Here is a tiny trained network, its code and every weight. The questions are about switching its units off for an input and a class, where a switched-off unit gives its printed mean instead of its output.

import numpy as np


def w(rows, s, z=0):
    codes = np.array(rows[::2]) - 128.0
    scale = np.full(codes.shape[1], s)
    scale[-1] = z or s
    return codes * scale


def norm(h):
    return h / np.sqrt((h * h).mean(-1, keepdims=True) + 1e-5)


def f(y):
    return np.maximum(y, 0)


def log_softmax(a):
    a = a - a.max(-1, keepdims=True)
    return a - np.log(np.exp(a).sum(-1, keepdims=True))


def net(x, mask):
    res = np.array(x, float).reshape(1, 6) / 4 @ E
    u = 0
    for l in range(2):
        y = f(norm(res) @ A[l][:, :-1].T + A[l][:, -1])
        res = res + np.where(mask[u : u + 7], y, B[l][:, -1]) @ B[l][:, :-1]
        u += 7
    return log_softmax(norm(res)[-1] @ U[:, :-1].T + U[:, -1])


A, B = {}, {}
E = w([
[133,126,120,129,126,130,118,132,127],'x0',
[146,155,250,173,175,184,15,32,153],'x1',
[225,234,121,6,158,176,145,86,159],'x2',
[213,121,132,140,238,24,128,160,21],'x3',
[130,123,133,127,133,123,134,124,137],'x4',
[128,129,126,128,125,131,125,134,125],'x5',
],0.013)
A[0] = w([
[125,116,38,21,110,97,201,200,141,129],'L0N1',
[68,96,136,161,9,198,128,131,177,129],'L0N2',
[52,86,97,149,69,165,180,135,135,6],'L0N3',
[74,152,80,100,91,140,155,183,180,61],'L0N4',
[96,44,164,241,142,112,70,159,156,125],'L0N5',
[53,64,31,134,77,44,189,211,120,160],'L0N6',
[119,128,103,48,47,238,148,83,189,107],'L0N7',
],0.011,0.012)
B[0] = w([
[54,175,34,137,123,176,164,13,39,222],'L0N1',
[196,61,141,2,137,220,210,26,132,213],'L0N2',
[237,133,179,152,30,138,200,63,91,152],'L0N3',
[81,136,48,202,30,71,38,103,96,159],'L0N4',
[47,129,105,68,137,126,141,69,61,209],'L0N5',
[213,101,225,151,146,84,73,227,241,249],'L0N6',
[6,222,163,245,134,30,126,237,174,203],'L0N7',
],0.0099,0.015)
A[1] = w([
[133,144,45,77,156,126,202,126,64,2],'L1N1',
[248,171,49,80,146,135,103,71,127,63],'L1N2',
[210,136,173,130,195,133,87,183,255,151],'L1N3',
[88,93,207,85,34,112,106,95,250,145],'L1N4',
[88,167,79,139,65,205,201,66,118,94],'L1N5',
[223,108,158,57,37,119,187,160,186,27],'L1N6',
[98,67,138,145,150,68,48,172,71,96],'L1N7',
],0.0096,0.0081)
B[1] = w([
[205,137,96,192,66,132,197,129,56,162],'L1N1',
[185,114,190,63,127,153,140,102,72,182],'L1N2',
[125,115,149,73,109,115,113,227,176,209],'L1N3',
[203,134,80,157,124,199,77,116,129,254],'L1N4',
[105,58,111,71,147,95,165,152,93,212],'L1N5',
[163,109,89,253,100,100,97,133,131,161],'L1N6',
[52,170,91,168,158,73,169,132,147,187],'L1N7',
],0.013,0.0095)
U = w([
[237,58,98,217,69,155,132,136,167,108],'0',
[142,80,139,145,175,46,172,252,147,141],'1',
[28,214,35,127,79,141,183,142,132,129],'2',
[218,182,92,98,135,112,212,140,33,106],'3',
[80,70,150,100,130,234,122,25,115,175],'4',
[62,115,158,171,225,65,100,77,47,223],'5',
[119,235,175,128,128,205,71,152,230,106],'6',
[191,188,218,16,211,124,99,152,96,6],'7',
],0.021,0.0022)

Each question gives the input, the list of numbers given to net, and the class t.
The units are the neurons (one row each of A and B). Each row of codes is followed by its name. A weight is (code - 128) times the scale printed after its matrix; where a second scale follows, it is the last column's (A, B and U).
mask holds one flag per neuron, layer by layer. A switched-off neuron (its flag False) gives its mean, the last column of its row in B, instead of its output. The means were averaged over made-up inputs and are rounded, as every weight is.
A unit's drop is (log p(t) with every unit on - log p(t) with that unit switched off) / (log p(t) with every unit on - log p(t) with every unit switched off).
k most important neurons: the k neurons with the biggest drops, biggest first
k most important neurons of layer l: the k neurons of layer l with the biggest drops, biggest first
drop of u: that unit's drop, to one decimal
input [-3,-2,5,0,6,-5], class 2: 2 most important neurons : L0N7; L0N2
input [7,-5,-4,-4,-1,-1], class 0: most important neuron : L0N6
input [-5,-7,-6,0,-4,-7], class 0: 3 most important neurons : L0N6; L0N7; L0N3
input [-7,-6,0,-8,8,5], class 0: 3 most important neurons : L0N6; L0N2; L0N3
input [2,0,0,-2,-2,-2], class 0: 3 most important neurons of layer 0 : L0N1; L0N2; L0N5
input [-1,-6,-4,0,8,-4], class 0: 2 most important neurons of layer 0 : L0N6; L0N7
input [-8,-2,-8,-1,7,-2], class 0: 2 most important neurons : L0N6; L1N4
input [-3,-2,0,3,2,-6], class 1: 2 most important neurons : L0N6; L0N2
input [2,5,-6,0,2,8], class 4: 2 most important neurons : L0N7; L0N2
input [-4,3,-8,-2,3,-1], class 4: drop of L0N5 : 0.8
input [6,-8,-7,-2,-8,-2], class 0: drop of L0N6 : 0.9
input [4,-5,0,-1,3,7], class 0: drop of L0N6 : 1.6
